Here is a tiny trained network, its code and every weight. The questions are about switching its units off for an input and a class, where a switched-off unit gives its printed mean instead of its output.

import numpy as np


def w(rows, s, z=0):
    codes = np.array(rows[::2]) - 128.0
    scale = np.full(codes.shape[1], s)
    scale[-1] = z or s
    return codes * scale


def f(y):
    return y / 2 * (1 + np.tanh(0.7978845608 * (y + 0.044715 * y**3)))


def log_softmax(a):
    a = a - a.max(-1, keepdims=True)
    return a - np.log(np.exp(a).sum(-1, keepdims=True))


def net(x, mask):
    res = np.array(x, float).reshape(1, 6) / 4 @ E
    y = f(res @ A[0][:, :-1].T + A[0][:, -1])
    res = res + np.where(mask, y, B[0][:, -1]) @ B[0][:, :-1]
    return log_softmax(res[-1] @ U[:, :-1].T + U[:, -1])


A, B = {}, {}
E = w([
[230,155,120,224,211],'x0',
[105,109,2,99,171],'x1',
[136,27,42,128,69],'x2',
[86,215,60,158,160],'x3',
[49,89,176,20,214],'x4',
[17,71,101,175,175],'x5',
],0.009)
A[0] = w([
[139,159,117,28,80,254],'n1',
[166,71,190,140,191,144],'n2',
[200,103,185,156,106,121],'n3',
[43,54,97,194,90,128],'n4',
[113,71,164,5,77,158],'n5',
[120,114,39,99,86,154],'n6',
[225,151,102,95,51,152],'n7',
[213,135,103,147,99,163],'n8',
[100,155,145,201,223,183],'n9',
[100,75,154,166,85,178],'n10',
[158,104,167,94,136,161],'n11',
[83,56,81,146,92,205],'n12',
[69,172,76,174,186,129],'n13',
],0.013,0.0074)
B[0] = w([
[35,90,149,243,143,246],'n1',
[129,99,129,69,116,180],'n2',
[227,87,226,192,70,202],'n3',
[128,176,115,1,41,209],'n4',
[61,114,181,164,110,252],'n5',
[81,74,7,139,97,215],'n6',
[122,116,101,240,113,241],'n7',
[203,102,104,197,87,217],'n8',
[175,170,141,80,228,204],'n9',
[130,151,160,61,93,184],'n10',
[153,18,206,149,145,171],'n11',
[118,100,90,61,54,226],'n12',
[131,224,18,101,197,192],'n13',
],0.0081,0.014)
U = w([
[126,196,104,106,204,224],'0',
[162,76,75,141,95,34],'1',
[155,159,140,179,112,1],'2',
[155,68,174,62,215,143],'3',
[85,85,146,117,127,172],'4',
[97,118,174,131,103,245],'5',
[255,98,187,153,110,117],'6',
[119,136,121,53,77,85],'7',
],0.016,0.0026)

Each question gives the input, the list of numbers given to net, and the class t.
The units are the neurons (one row each of A and B). Each row of codes is followed by its name. A weight is (code - 128) times the scale printed after its matrix; where a second scale follows, it is the last column's (A, B and U).
mask holds one flag per neuron, in row order. A switched-off neuron (its flag False) gives its mean, the last column of its row in B, instead of its output. The means were averaged over made-up inputs and are rounded, as every weight is.
A unit's drop is (log p(t) with every unit on - log p(t) with that unit switched off) / (log p(t) with every unit on - log p(t) with every unit switched off).
The circuit of an input: a set's keep is (log p(t) with only the set's units on - log p(t) with every unit switched off) / (log p(t) with every unit on - log p(t) with every unit switched off). Starting from the 12 units with the biggest drops (on a tie, the unit counted first), units are removed one at a time, each time the one whose removal leaves the highest keep (on an exact tie, the one counted first), for as long as the keep stays at least 0.8.
circuit, biggest first: the units of the circuit, biggest drop first
top k neurons: the k neurons with the biggest drops, biggest first
drop when u is switched off: that unit's drop, to one decimal
input [2,-1,6,-4,7,-3], class 5: circuit, biggest first => (n5)
input [3,2,-4,-7,3,0], class 3: circuit, biggest first => (n8; n7)
input [-4,-8,-5,0,8,7], class 3: circuit, biggest first => (n9; n7)
input [3,-1,4,7,8,-7], class 3: top 2 neurons => (n7; n13)
input [0,8,-4,-6,-6,4], class 7: top 2 neurons => (n7; n1)
input [5,6,3,-7,-8,0], class 6: top 2 neurons => (n3; n8)
input [0,1,1,7,-4,8], class 0: top 2 neurons => (n13; n9)
input [-7,8,8,-2,4,-5], class 4: top 3 neurons => (n5; n1; n8)
input [6,1,-6,-4,6,7], class 3: top 2 neurons => (n2; n7)
input [2,0,-2,-2,2,-1], class 3: top 2 neurons => (n8; n7)
input [0,-3,4,5,4,6], class 7: top 2 neurons => (n4; n12)
input [-4,7,5,-6,1,-2], class 4: drop when n5 is switched off => 0.9
input [1,3,-3,-5,1,4], class 3: drop when n2 is switched off => 0.0
input [4,4,-3,-2,3,3], class 0: drop when n3 is switched off => 0.1
input [-8,3,-6,1,-3,6], class 7: top neuron => (n4)
